Below are the code and all the weights of a small trained network. Each question names an input and a target symbol and asks about switching units off, where a switched-off unit gives its printed mean instead of its output.

import numpy as np


def w(rows, s, z=0):
    codes = np.array(rows[::2]) - 128.0
    scale = np.full(codes.shape[1], s)
    scale[-1] = z or s
    return codes * scale


def f(y):
    return np.maximum(y, 0)


def softmax(a):
    e = np.exp(a - a.max(-1, keepdims=True))
    return e / e.sum(-1, keepdims=True)


def log_softmax(a):
    a = a - a.max(-1, keepdims=True)
    return a - np.log(np.exp(a).sum(-1, keepdims=True))


def net(x, mask):
    ids = ['αβγδεζηθλξπστφψω'.index(c) for c in x.split()]
    T = len(ids)
    res = E[ids] + P[:T]
    r = res
    for j in range(2):
        rows = slice(2 * j, 2 * j + 2)
        q, k, v = (r @ M[0][rows].T for M in (Q, K, V))
        z = softmax(np.where(np.tri(T) > 0, q @ k.T / 2**0.5, -1e9)) @ v
        o = O[0][rows]
        res = res + np.where(mask[j], z, o[:, -1]) @ o[:, :-1]
    y = f(res @ A[0][:, :-1].T + A[0][:, -1])
    res = res + np.where(mask[2:14], y, B[0][:, -1]) @ B[0][:, :-1]
    return log_softmax(res[-1] @ U[:, :-1].T + U[:, -1])


Q, K, V, O, A, B = {}, {}, {}, {}, {}, {}
E = w([
[169,39,121],'α',
[109,194,51],'β',
[208,165,100],'γ',
[91,158,72],'δ',
[76,112,6],'ε',
[123,138,92],'ζ',
[114,101,36],'η',
[135,126,163],'θ',
[110,116,28],'λ',
[196,184,145],'ξ',
[127,69,48],'π',
[187,23,143],'σ',
[149,136,126],'τ',
[219,135,192],'φ',
[161,145,19],'ψ',
[135,106,46],'ω',
],0.017)
P = w([
[153,175,118],'0',
[213,68,47],'1',
[166,141,135],'2',
[31,126,192],'3',
[199,68,53],'4',
[162,120,134],'5',
[15,134,200],'6',
[183,80,47],'7',
[148,111,131],'8',
[2,139,203],'9',
[182,72,46],'10',
],0.013)
Q[0] = w([
[86,26,77],'h0',
[255,129,86],'h0',
[242,224,49],'h1',
[51,161,198],'h1',
],0.0068)
K[0] = w([
[2,57,150],'h0',
[24,229,31],'h0',
[125,218,47],'h1',
[89,66,149],'h1',
],0.0071)
V[0] = w([
[131,91,141],'h0',
[101,68,47],'h0',
[17,121,43],'h1',
[240,2,64],'h1',
],0.0085)
O[0] = w([
[138,48,30,89],'h0',
[79,154,1,223],'h0',
[190,144,141,211],'h1',
[68,78,212,254],'h1',
],0.0069,0.0038)
A[0] = w([
[216,175,50,90],'n0',
[131,53,12,70],'n1',
[79,111,255,176],'n2',
[139,65,104,214],'n3',
[168,136,137,225],'n4',
[55,130,79,52],'n5',
[75,113,204,79],'n6',
[214,88,105,155],'n7',
[149,75,104,148],'n8',
[244,132,112,52],'n9',
[125,218,177,255],'n10',
[198,52,159,79],'n11',
],0.0096,0.0056)
B[0] = w([
[147,131,119,240],'n0',
[155,167,202,254],'n1',
[184,19,90,197],'n2',
[111,225,123,223],'n3',
[118,147,172,199],'n4',
[198,2,172,181],'n5',
[94,103,65,159],'n6',
[149,157,146,211],'n7',
[118,102,104,185],'n8',
[108,169,93,174],'n9',
[41,125,214,220],'n10',
[119,153,68,164],'n11',
],0.0082,0.007)
U = w([
[133,149,108,70],'α',
[6,183,133,222],'β',
[68,184,113,165],'γ',
[185,114,151,118],'δ',
[161,94,72,182],'ε',
[152,77,197,175],'ζ',
[181,187,121,129],'η',
[119,147,189,119],'θ',
[177,175,89,91],'λ',
[144,129,101,59],'ξ',
[51,192,106,111],'π',
[176,73,58,174],'σ',
[205,99,108,81],'τ',
[134,146,142,107],'φ',
[190,149,206,104],'ψ',
[142,177,213,3],'ω',
],0.011,0.0057)

Each question gives the input, a string of symbols that net reads in full, and the target symbol t.
The units are the heads (2 rows each of Q, K, V and O) and the neurons (one row each of A and B). Each row of codes is followed by its name. A weight is (code - 128) times the scale printed after its matrix; where a second scale follows, it is the last column's (O, A, B and U).
mask holds one flag per unit, heads first, then neurons. A switched-off unit (its flag False) gives its mean, the last column of its rows in O or B, instead of its output. The means were averaged over made-up inputs and are rounded, as every weight is.
A unit's drop is (log p(t) with every unit on - log p(t) with that unit switched off) / (log p(t) with every unit on - log p(t) with every unit switched off).
The circuit of an input: a set's keep is (log p(t) with only the set's units on - log p(t) with every unit switched off) / (log p(t) with every unit on - log p(t) with every unit switched off). Starting from the 12 units with the biggest drops (on a tie, the unit counted first), units are removed one at a time, each time the one whose removal leaves the highest keep (on an exact tie, the one counted first), for as long as the keep stays at least 0.8.
circuit, biggest first: the units of the circuit, biggest drop first
top k neurons: the k neurons with the biggest drops, biggest first
which heads matter: for each layer, one digit per head in row order, 1 if its drop is at least 0.15 and else 0, layers parted by /
drop when u is switched off: that unit's drop, to one decimal
input β τ λ φ, target ζ: circuit, biggest first : n2, n10
input δ φ φ η δ δ δ β δ η ψ, target η: circuit, biggest first : n1, n3, n7
input δ δ ψ ε η φ γ λ φ δ, target ζ: which heads matter : 10
input β τ ζ δ δ γ η ω ψ δ γ, target λ: top 2 neurons : n9, n10
input β σ π δ, target σ: top 2 neurons : n2, n5
input σ φ σ λ, target σ: which heads matter : 01
input δ α ψ ξ η β δ β δ φ, target ζ: circuit, biggest first : n2
input ξ β θ σ δ φ δ, target ζ: which heads matter : 00
input ε σ τ τ, target σ: top 3 neurons : n2, n6, n1
input β π σ ω ω, target λ: which heads matter : 01
input τ ε φ γ, target ζ: top 2 neurons : n2, n3
input π τ σ φ φ β ξ σ σ δ, target σ: which heads matter : 01
input δ δ δ δ θ δ β ψ, target η: drop when n1 is switched off : 0.2
input β γ τ τ σ ε δ ζ φ τ, target ζ: drop when n5 is switched off : 0.1
input δ δ φ θ, target ζ: drop when n2 is switched off : 0.8
input β α δ δ α τ φ β π τ γ, target λ: drop when h0 is switched off : -0.1
